Below are the code and all the weights of a small trained network. Each question names an input and a class and asks about switching units off, where a switched-off unit gives its printed mean instead of its output.

import numpy as np


def w(rows, s, z=0):
    codes = np.array(rows[::2]) - 128.0
    scale = np.full(codes.shape[1], s)
    scale[-1] = z or s
    return codes * scale


def f(y):
    return y / 2 * (1 + np.tanh(0.7978845608 * (y + 0.044715 * y**3)))


def log_softmax(a):
    a = a - a.max(-1, keepdims=True)
    return a - np.log(np.exp(a).sum(-1, keepdims=True))


def net(x, mask):
    res = np.array(x, float).reshape(1, 3) / 4 @ E
    y = f(res @ A[0][:, :-1].T + A[0][:, -1])
    res = res + np.where(mask, y, B[0][:, -1]) @ B[0][:, :-1]
    return log_softmax(res[-1] @ U[:, :-1].T + U[:, -1])


A, B = {}, {}
E = w([
[90,173,57,138,46,174,103,152],'x0',
[4,134,177,102,171,190,112,207],'x1',
[183,84,151,159,91,170,190,190],'x2',
],0.015)
A[0] = w([
[159,114,157,145,108,163,126,181,117],'neuron 1',
[212,122,85,138,78,39,150,114,254],'neuron 2',
[113,73,110,139,15,193,173,188,229],'neuron 3',
[157,1,216,157,194,85,239,111,207],'neuron 4',
[137,133,110,146,73,140,176,180,71],'neuron 5',
[192,150,179,155,139,115,70,99,68],'neuron 6',
[138,133,181,114,219,101,100,40,180],'neuron 7',
],0.0094,0.0036)
B[0] = w([
[202,20,81,121,132,136,131,158,161],'neuron 1',
[123,12,155,96,73,91,184,60,254],'neuron 2',
[143,131,147,46,147,150,52,190,223],'neuron 3',
[69,19,175,128,143,130,201,157,237],'neuron 4',
[200,141,114,86,127,108,109,64,167],'neuron 5',
[136,148,146,113,64,147,110,133,162],'neuron 6',
[135,180,244,29,111,131,101,50,206],'neuron 7',
],0.011,0.016)
U = w([
[109,62,111,132,102,119,208,129,217],'0',
[216,157,101,188,147,141,178,149,19],'1',
[248,100,177,81,74,100,149,110,105],'2',
[201,85,105,149,144,136,160,165,4],'3',
[73,181,106,170,106,149,78,178,244],'4',
[192,118,70,63,124,196,135,180,147],'5',
[150,186,163,81,222,143,124,78,85],'6',
[175,158,109,199,151,131,186,137,10],'7',
],0.011,0.0034)

Each question gives the input, the list of numbers given to net, and the class t.
The units are the neurons (one row each of A and B). Each row of codes is followed by its name. A weight is (code - 128) times the scale printed after its matrix; where a second scale follows, it is the last column's (A, B and U).
mask holds one flag per neuron, in row order. A switched-off neuron (its flag False) gives its mean, the last column of its row in B, instead of its output. The means were averaged over made-up inputs and are rounded, as every weight is.
A unit's drop is (log p(t) with every unit on - log p(t) with that unit switched off) / (log p(t) with every unit on - log p(t) with every unit switched off).
The circuit of an input: a set's keep is (log p(t) with only the set's units on - log p(t) with every unit switched off) / (log p(t) with every unit on - log p(t) with every unit switched off). Starting from all 7 units, units are removed one at a time, each time the one whose removal leaves the highest keep (on an exact tie, the one counted first), for as long as the keep stays at least 0.8.
units of the circuit, in order: the units of the circuit, biggest drop first
k most important neurons: the k neurons with the biggest drops, biggest first
drop when u is switched off: that unit's drop, to one decimal
input [-2,-7,6], class 0: units of the circuit, in order => neuron 4
input [4,5,-8], class 4: units of the circuit, in order => neuron 2; neuron 7
input [8,-2,-1], class 5: units of the circuit, in order => neuron 7; neuron 3
input [2,0,2], class 5: units of the circuit, in order => neuron 2; neuron 7
input [3,3,-5], class 4: units of the circuit, in order => neuron 2; neuron 7
input [2,-2,-6], class 6: units of the circuit, in order => neuron 2; neuron 4; neuron 1
input [-6,0,0], class 0: 3 most important neurons => neuron 4; neuron 3; neuron 5
input [5,-2,-2], class 0: 4 most important neurons => neuron 7; neuron 3; neuron 5; neuron 6
input [-4,6,-2], class 6: 2 most important neurons => neuron 2; neuron 7
input [-7,6,-1], class 6: 2 most important neurons => neuron 7; neuron 2
input [4,-2,-6], class 0: 3 most important neurons => neuron 3; neuron 7; neuron 5
input [-2,3,8], class 3: 2 most important neurons => neuron 4; neuron 2
input [-2,1,6], class 0: 2 most important neurons => neuron 4; neuron 7
input [6,2,-6], class 4: units of the circuit, in order => neuron 2
input [-7,5,-2], class 6: drop when neuron 2 is switched off => 1.0
input [4,4,-1], class 4: drop when neuron 2 is switched off => 0.2
input [-2,2,-3], class 6: drop when neuron 2 is switched off => 0.2
input [7,5,-1], class 4: 4 most important neurons => neuron 2; neuron 1; neuron 4; neuron 7
